[-9.32 -9.26  9.24  9.12  9.12  9.03] : pumo
[-9.27 -9.21  9.19  9.07  9.07  8.97] : domo
[-9.01 -8.96  8.94  8.82  8.82  8.73] : terid
[-8.41 -8.36  8.33  8.22  8.22  8.13] : Dil
[8.33 8.20 8.22 8.91 8.91 8.82] : silut
then: [8.33 8.22 8.22]  [8.13]
then: [9.24 9.12 9.12]  [9.03]

[-3.13  6.37  0.13  2.08 -2.12  8.74  2.24  0.87  1.36 -2.15  1.94  0.26
  2.32  0.51  0.12  0.23  2.68 -5.89 -0.84 -0.89  0.44 -0.18] = pugi
[ 2.46  0.08  0.26 -2.12  2.32  0.13  0.87  1.94  1.36  2.24  2.08  8.74
 -2.15  0.20 -0.51 -0.18 -1.11  0.20 -4.36 -1.22  0.02 -4.75] = vav
[ 2.08 -0.09  2.11  1.11 -1.55  0.24  0.36 -0.21 -0.67 -2.83 -2.70 -0.10
  0.29  0.66 -0.23  0.14 -3.78 -0.04  0.04  5.24 -0.06 -0.04] = Minaz
then: [0.87 1.94]  [1.36]
then: [-2.12  2.32  0.13  0.87  1.94  1.36  2.24  2.08]  [8.74]
then: [-2.12  2.32  0.13]  [0.87]
then: [-2.83 -2.70]  [-0.10]
then: [ 1.11 -1.55]  [0.24]
then: [ 0.13  2.08 -2.12  8.74  2.24  0.87  1.36 -2.15  1.94  0.26  2.32]  [0.51]

[-6.35  0.71 -3.58 -3.65] -> Seren
[ 0.05 -1.66  1.16 -5.48] -> Zoku
[0.19 5.38 3.62 3.99] -> nivon
[ 0.05 -1.66 -3.93  5.94] -> Vuli
[5.38 0.19 2.50 5.70] -> bipil
[4.48 0.25 2.01 5.07] -> govas
[-3.55 -0.38 -1.48 -4.62] -> rokel
[ 5.64 -0.14  2.85  4.87] -> Pab
[4.00 1.12 1.19 7.52] -> Mit
[ 1.10  0.91 -0.09  4.06] -> divu
q: [ 0.05 -1.66  1.16 -5.48]  Zoku
then: [5.38 0.19]  [2.50]
then: [-0.38 -1.48]  [-4.62]
then: [0.25 2.01]  [5.07]
q: [ 0.05 -1.66 -3.93  5.94]  Vuli
then: [-1.66 -3.93]  [5.94]

[ 4.80 -5.04 -5.74 -7.22  1.64  2.42 -4.74  7.43  5.23] -> gosak
[-5.04  4.80 -3.11  8.01 -6.29 -5.31  1.76 -3.89  2.60] -> buz
[-5.71 -2.63 -0.37 -7.13  4.62 -2.37  6.35 -2.68 -4.62] -> dok
[ 1.59  2.08  5.92  1.75 -2.73  2.06  0.90  5.54 -6.55] -> tero
[-7.34 -0.34 -2.99  5.33 -7.68  2.42 -4.74 -7.67  1.16] -> taram
[ 6.49  7.54 -2.22  1.41  7.82  5.47 -0.66 -1.45  2.27] -> Bonon
[-7.66 -4.99 -7.09 -0.17 -5.92 -0.66  3.78 -4.19  2.34] -> Bak
[ 6.08 -6.15  5.39 -5.88 -1.49 -7.45  0.67 -4.01  5.09] -> Zoz
[ 6.92  4.03 -3.88  2.27  2.30  0.32 -0.23 -6.74  4.29] -> matu
then: [-7.22  1.64  2.42 -4.74  7.43]  [5.23]
then: [-5.04  4.80]  [-3.11]
then: [-0.37 -7.13]  [4.62]
then: [-4.99 -7.09 -0.17 -5.92 -0.66  3.78 -4.19]  [2.34]
q: [-7.34 -0.34 -2.99  5.33 -7.68  2.42 -4.74 -7.67  1.16]  taram
then: [-0.34 -2.99]  [5.33]

[-1.68 -1.46  0.16 -6.72 -0.07  0.95  4.20 -0.43 -2.78 -0.02 -3.87 -1.02
 -0.03 -2.66] : Bam
[-1.58 -5.73 -2.78 -0.02  4.20 -1.02 -0.07 -0.43  0.95  0.16 -3.87 -6.72
  0.05 -3.43] : goga
[-1.46 -2.36  0.07  0.04  0.01 -1.22  0.05  0.25 -0.93 -1.53 -1.55 -0.55
  0.15 -3.88] : Vetaz
then: [-0.07  0.95  4.20 -0.43 -2.78 -0.02 -3.87 -1.02]  [-0.03]
then: [-6.72 -0.07  0.95]  [4.20]
then: [-1.46  0.16 -6.72]  [-0.07]
then: [ 4.20 -1.02 -0.07 -0.43  0.95  0.16 -3.87 -6.72  0.05]  [-3.43]
then: [-2.78 -0.02  4.20 -1.02 -0.07 -0.43  0.95  0.16 -3.87 -6.72]  [0.05]
then: [-1.22  0.05  0.25 -0.93]  [-1.53]
then: [-1.02 -0.07]  [-0.43]

[ 0.89 -3.12  3.60  4.93  0.35 -1.07] -> ses
[ 0.76  1.99 -8.03  4.93  0.35 -1.07] -> Lepu
[ 0.76  0.89  4.93  3.60  0.35 -1.07] -> muvos
then: [4.93 3.60 0.35]  [-1.07]
then: [0.76 1.99]  [-8.03]
then: [0.89 4.93 3.60]  [0.35]
then: [-3.12  3.60]  [4.93]
then: [3.60 4.93]  [0.35]
then: [0.89 4.93]  [3.60]

